Below are the code and all the weights of a small trained network. Each question names an input and a class and asks about switching units off, where a switched-off unit gives its printed mean instead of its output.

import numpy as np


def w(rows, s, z=0):
    codes = np.array(rows[::2]) - 128.0
    scale = np.full(codes.shape[1], s)
    scale[-1] = z or s
    return codes * scale


def f(y):
    return np.maximum(y, 0)


def log_softmax(a):
    a = a - a.max(-1, keepdims=True)
    return a - np.log(np.exp(a).sum(-1, keepdims=True))


def net(x, mask):
    res = np.array(x, float).reshape(1, 3) / 4 @ E
    y = f(res @ A[0][:, :-1].T + A[0][:, -1])
    res = res + np.where(mask, y, B[0][:, -1]) @ B[0][:, :-1]
    return log_softmax(res[-1] @ U[:, :-1].T + U[:, -1])


A, B = {}, {}
E = w([
[117,130,216,159,162,131,86],'x0',
[128,96,252,124,73,71,136],'x1',
[254,152,170,157,184,86,151],'x2',
],0.01)
A[0] = w([
[145,121,139,122,76,135,147,128],'n0',
[204,150,239,128,166,95,144,253],'n1',
[46,151,66,92,129,174,98,69],'n2',
[120,164,68,128,239,191,76,213],'n3',
[155,123,46,156,169,121,158,118],'n4',
[14,117,58,105,62,126,114,214],'n5',
[44,118,188,106,71,134,110,179],'n6',
[103,101,156,97,30,76,183,188],'n7',
[146,147,133,112,107,154,103,89],'n8',
[102,124,254,177,201,163,57,221],'n9',
[224,140,108,97,115,85,145,200],'n10',
],0.0095,0.0037)
B[0] = w([
[104,130,115,113,124,119,111,145],'n0',
[126,72,115,204,166,34,84,235],'n1',
[153,58,169,209,152,156,133,208],'n2',
[116,93,108,138,130,189,7,213],'n3',
[112,151,101,106,107,202,101,177],'n4',
[174,139,55,122,136,218,188,255],'n5',
[94,192,131,84,123,169,61,208],'n6',
[142,148,108,54,120,123,45,196],'n7',
[125,117,153,116,133,128,129,128],'n8',
[99,162,147,68,97,20,91,231],'n9',
[160,68,87,99,82,97,213,184],'n10',
],0.014,0.012)
U = w([
[175,73,85,227,161,225,138,146],'0',
[89,233,181,110,131,169,205,1],'1',
[138,198,77,4,62,224,160,225],'2',
[184,85,161,172,123,2,222,95],'3',
[92,151,159,99,134,72,16,93],'4',
],0.0072,0.0024)

Each question gives the input, the list of numbers given to net, and the class t.
The units are the neurons (one row each of A and B). Each row of codes is followed by its name. A weight is (code - 128) times the scale printed after its matrix; where a second scale follows, it is the last column's (A, B and U).
mask holds one flag per neuron, in row order. A switched-off neuron (its flag False) gives its mean, the last column of its row in B, instead of its output. The means were averaged over made-up inputs and are rounded, as every weight is.
A unit's drop is (log p(t) with every unit on - log p(t) with that unit switched off) / (log p(t) with every unit on - log p(t) with every unit switched off).
The circuit of an input: a set's keep is (log p(t) with only the set's units on - log p(t) with every unit switched off) / (log p(t) with every unit on - log p(t) with every unit switched off). Starting from all 11 units, units are removed one at a time, each time the one whose removal leaves the highest keep (on an exact tie, the one counted first), for as long as the keep stays at least 0.8.
units of the circuit, in order: the units of the circuit, biggest drop first
k most important neurons: the k neurons with the biggest drops, biggest first
drop of u: that unit's drop, to one decimal
input [5,-3,-7], class 0: units of the circuit, in order : n2
input [-5,7,-1], class 2: units of the circuit, in order : n9, n2
input [7,3,-8], class 2: 2 most important neurons : n5, n1
input [-7,-4,-1], class 0: 4 most important neurons : n2, n9, n6, n7
input [4,3,-6], class 2: 2 most important neurons : n1, n5
input [-1,-1,-7], class 0: 2 most important neurons : n2, n9
input [6,-7,8], class 4: 3 most important neurons : n3, n5, n9
input [-3,-3,-1], class 0: 3 most important neurons : n9, n6, n7
input [3,-1,4], class 3: 2 most important neurons : n6, n7
input [6,-1,-6], class 2: 3 most important neurons : n1, n5, n6
input [-6,-2,-5], class 0: 2 most important neurons : n2, n9
input [1,0,-2], class 2: 2 most important neurons : n1, n2
input [-4,-3,-2], class 0: drop of n2 : 0.2
input [3,7,-8], class 2: units of the circuit, in order : n5
input [-5,-8,-3], class 0: drop of n2 : 0.2
input [7,-6,-7], class 0: drop of n2 : 0.9
